Here is a tiny trained network, its code and every weight. The questions are about switching its units off for an input and a class, where a switched-off unit gives its printed mean instead of its output.

import numpy as np


def w(rows, s, z=0):
    codes = np.array(rows[::2]) - 128.0
    scale = np.full(codes.shape[1], s)
    scale[-1] = z or s
    return codes * scale


def norm(h):
    return h / np.sqrt((h * h).mean(-1, keepdims=True) + 1e-5)


def f(y):
    return np.maximum(y, 0)


def log_softmax(a):
    a = a - a.max(-1, keepdims=True)
    return a - np.log(np.exp(a).sum(-1, keepdims=True))


def net(x, mask):
    res = np.array(x, float).reshape(1, 3) / 4 @ E
    u = 0
    for l in range(2):
        y = f(norm(res) @ A[l][:, :-1].T + A[l][:, -1])
        res = res + np.where(mask[u : u + 11], y, B[l][:, -1]) @ B[l][:, :-1]
        u += 11
    return log_softmax(norm(res)[-1] @ U[:, :-1].T + U[:, -1])


A, B = {}, {}
E = w([
[44,69,212,55,56,85,220,181],'x0',
[162,147,167,90,245,128,224,116],'x1',
[180,176,188,209,59,37,170,98],'x2',
],0.012)
A[0] = w([
[163,215,114,189,139,76,108,133,2],'0.n0',
[81,97,131,102,82,125,136,188,36],'0.n1',
[146,110,157,104,183,128,195,80,85],'0.n2',
[95,126,127,141,101,75,149,141,62],'0.n3',
[186,185,164,107,247,147,164,54,118],'0.n4',
[137,155,202,74,214,109,176,100,79],'0.n5',
[175,204,176,177,103,14,148,61,128],'0.n6',
[182,180,45,197,147,174,79,79,179],'0.n7',
[133,160,180,176,84,52,158,123,62],'0.n8',
[220,139,132,119,172,167,105,89,125],'0.n9',
[194,181,150,94,149,79,146,105,2],'0.n10',
],0.013,0.0094)
B[0] = w([
[160,119,127,228,60,184,123,193,163],'0.n0',
[97,56,104,174,128,192,131,183,169],'0.n1',
[88,209,40,121,125,85,133,209,175],'0.n2',
[115,136,129,77,78,132,164,79,152],'0.n3',
[171,47,239,145,189,152,80,11,227],'0.n4',
[109,209,17,110,138,34,143,210,192],'0.n5',
[189,143,64,152,96,228,184,189,243],'0.n6',
[90,186,61,90,162,36,183,212,247],'0.n7',
[172,136,169,67,75,50,86,15,190],'0.n8',
[120,126,138,103,161,147,79,35,190],'0.n9',
[173,126,146,177,113,213,147,187,149],'0.n10',
],0.011,0.014)
A[1] = w([
[206,90,218,192,204,209,83,36,185],'1.n0',
[155,123,241,123,74,150,119,5,2],'1.n1',
[82,94,182,125,57,188,99,78,76],'1.n2',
[121,124,220,140,89,82,46,19,64],'1.n3',
[40,130,159,96,179,46,102,133,43],'1.n4',
[169,90,194,78,105,126,103,56,198],'1.n5',
[141,149,107,155,135,161,30,100,46],'1.n6',
[152,166,132,164,169,125,79,136,95],'1.n7',
[126,154,179,133,86,26,125,86,60],'1.n8',
[161,199,143,172,111,62,200,125,64],'1.n9',
[149,142,180,56,153,140,201,133,33],'1.n10',
],0.018,0.005)
B[1] = w([
[111,18,211,163,82,249,134,81,219],'1.n0',
[141,59,88,21,165,97,102,59,169],'1.n1',
[86,97,191,79,34,196,107,128,199],'1.n2',
[219,129,107,14,166,81,202,46,154],'1.n3',
[83,107,74,60,158,124,24,82,207],'1.n4',
[85,151,79,79,158,101,99,84,173],'1.n5',
[152,174,169,121,188,41,168,118,153],'1.n6',
[95,113,140,90,81,158,151,133,195],'1.n7',
[210,157,178,170,177,98,189,66,168],'1.n8',
[144,135,175,208,101,105,157,177,250],'1.n9',
[162,210,78,183,146,78,118,176,164],'1.n10',
],0.02,0.011)
U = w([
[24,160,27,28,216,68,34,207,226],'0',
[223,228,122,233,103,12,218,215,149],'1',
[12,62,195,69,17,225,86,221,59],'2',
[188,82,202,11,36,86,188,19,91],'3',
[52,25,188,71,233,194,35,18,2],'4',
[178,43,246,246,101,253,218,126,55],'5',
],0.024,0.0091)

Each question gives the input, the list of numbers given to net, and the class t.
The units are the neurons (one row each of A and B). Each row of codes is followed by its name. A weight is (code - 128) times the scale printed after its matrix; where a second scale follows, it is the last column's (A, B and U).
mask holds one flag per neuron, layer by layer. A switched-off neuron (its flag False) gives its mean, the last column of its row in B, instead of its output. The means were averaged over made-up inputs and are rounded, as every weight is.
A unit's drop is (log p(t) with every unit on - log p(t) with that unit switched off) / (log p(t) with every unit on - log p(t) with every unit switched off).
unit that matters most: the unit with the biggest drop
k most important neurons: the k neurons with the biggest drops, biggest first
top k neurons in layer l: the k neurons of layer l with the biggest drops, biggest first
drop when u is switched off: that unit's drop, to one decimal
input [-6,-7,-1], class 0: most important neuron => 0.n7
input [0,6,4], class 5: 2 most important neurons => 0.n7, 0.n4
input [-7,1,4], class 5: 4 most important neurons => 0.n4, 0.n5, 0.n9, 0.n2
input [-1,6,4], class 5: 2 most important neurons => 0.n4, 0.n7
input [0,-8,1], class 1: 3 most important neurons => 0.n4, 1.n0, 1.n4
input [-6,5,1], class 5: 3 most important neurons => 0.n4, 0.n7, 1.n0
input [-5,7,8], class 5: 2 most important neurons => 0.n4, 1.n0
input [0,-1,0], class 0: 2 most important neurons => 0.n6, 0.n4
input [-3,2,6], class 5: top 2 neurons in layer 0 => 0.n4, 0.n6
input [0,-5,6], class 1: 3 most important neurons => 0.n4, 0.n6, 1.n0
input [-5,0,1], class 1: 2 most important neurons => 0.n7, 0.n0
input [0,2,0], class 4: top 3 neurons in layer 0 => 0.n4, 0.n7, 0.n9
input [0,5,8], class 5: top 3 neurons in layer 0 => 0.n7, 0.n4, 0.n6
input [2,8,3], class 1: unit that matters most => 0.n5
input [4,-8,3], class 3: drop when 0.n7 is switched off => 0.2
input [4,2,-3], class 0: drop when 0.n3 is switched off => 0.0
input [1,3,-8], class 0: drop when 1.n0 is switched off => 0.1
